x = -31	21	46	1	46	11	-15	-17	11	-3	-17	25	23	-16	2
x[0] = -31
x[-4] = 25
x[9] = -3
x[-1] = 2

m =
[[ -8 -24 -30  -5  31 -25 -13 -17]
 [ 12   3 -15  -7  -3 -31 -29 -29]
 [ 23 -36 -26 -16  41 -19 -15 -19]
 [ 23 -32 -26 -14  36 -25 -17 -21]
 [ 18  -1 -22  -3  12 -25 -13 -13]
 [  0  -1   0   1  -3  -1  -1  -1]
 [ -2  -1   3  10  -7   3  -6  -5]
 [ 15 -32 -22 -12  36 -25 -10 -19]
 [ 18  -5 -37  -3   2 -25 -10 -15]
 [ -5  -1   3  12  -7   3  -8  -5]
 [ 21  -9 -33  -5   2 -22 -11 -15]]
m[0][0] -> -8
m[9] -> [-5, -1, 3, 12, -7, 3, -8, -5]
m[-2][5] -> 3
m[2][-7] -> -36
m[-8] -> [23, -32, -26, -14, 36, -25, -17, -21]
m[3][3] -> -14
m[:, -3] -> [-25, -31, -19, -25, -25, -1, 3, -25, -25, 3, -22]
m[-10][3] -> -7
m[3][-3] -> -25
m[4][3] -> -3
m[-6][-4] -> -3
m[6][-4] -> -7
m[:, 2] -> [-30, -15, -26, -26, -22, 0, 3, -22, -37, 3, -33]
m[-2][-2] -> -8
m[4][2] -> -22
m[10][4] -> 2
m[:, 7] -> [-17, -29, -19, -21, -13, -1, -5, -19, -15, -5, -15]
m[:, -5] -> [-5, -7, -16, -14, -3, 1, 10, -12, -3, 12, -5]
m[4][-3] -> -25
m[5][6] -> -1
m[-7][7] -> -13
m[:, 1] -> [-24, 3, -36, -32, -1, -1, -1, -32, -5, -1, -9]
m[-9][6] -> -15
m[0] -> [-8, -24, -30, -5, 31, -25, -13, -17]
m[5][-8] -> 0
m[2][4] -> 41
m[:, -2] -> [-13, -29, -15, -17, -13, -1, -6, -10, -10, -8, -11]
m[-4][-7] -> -32
m[-1] -> [21, -9, -33, -5, 2, -22, -11, -15]
m[:, 4] -> [31, -3, 41, 36, 12, -3, -7, 36, 2, -7, 2]
m[7][-8] -> 15
m[4][-8] -> 18
m[-4][-3] -> -25

grid = [[0.12, -0.06, -0.07, -0.14, -0.15, -0.13, 0.02, -0.20], [0.16, -0.19, -0.05, 0.22, 0.15, -0.18, 0.15, -0.06], [0.01, 0.17, -0.11, -0.24, -0.20, 0.17, -0.01, 0.03], [0.10, -0.02, -0.09, 0.02, 0.00, 0.00, 0.10, 0.01]]
grid[0][0]: 0.12
grid[0]: [0.12, -0.06, -0.07, -0.14, -0.15, -0.13, 0.02, -0.20]
grid[-1]: [0.10, -0.02, -0.09, 0.02, 0.00, 0.00, 0.10, 0.01]
grid[1][4]: 0.15
grid[-2]: [0.01, 0.17, -0.11, -0.24, -0.20, 0.17, -0.01, 0.03]
grid[-1][0]: 0.10
grid[2][5]: 0.17
grid[1][7]: -0.06
grid[:, 4]: [-0.15, 0.15, -0.20, 0.00]
grid[1][5]: -0.18
grid[-1][-5]: 0.02
grid[-2][4]: -0.20
grid[-3][6]: 0.15
grid[0][-7]: -0.06
grid[-4][2]: -0.07
grid[0][-1]: -0.20
grid[:, 0]: [0.12, 0.16, 0.01, 0.10]
grid[1][-6]: -0.05
grid[1]: [0.16, -0.19, -0.05, 0.22, 0.15, -0.18, 0.15, -0.06]
grid[3][-7]: -0.02
grid[:, -2]: [0.02, 0.15, -0.01, 0.10]

a = [  6.41  16.01  -1.86   3.07 -11.10]
a[0]	6.41
a[-4]	16.01
a[2]	-1.86

X =
array([[155, 163, 157, 122],
       [134,  90, 140, 108],
       [121,  53,  54, 128],
       [158,  82, 101, 145],
       [115, 202, 154, 143],
       [142, 175, 179, 158]])
Indices start at 0.
row 0 col 0 => 155
row 1 col 3 => 108
row 2 col 2 => 54
row 5 col 2 => 179
row 0 col 1 => 163
row 0 col 2 => 157
row 3 col 3 => 145
row 1 col 1 => 90
row 3 col 2 => 101
row 2 col 0 => 121
row 5 col 0 => 142
row 4 col 1 => 202
row 1 col 0 => 134
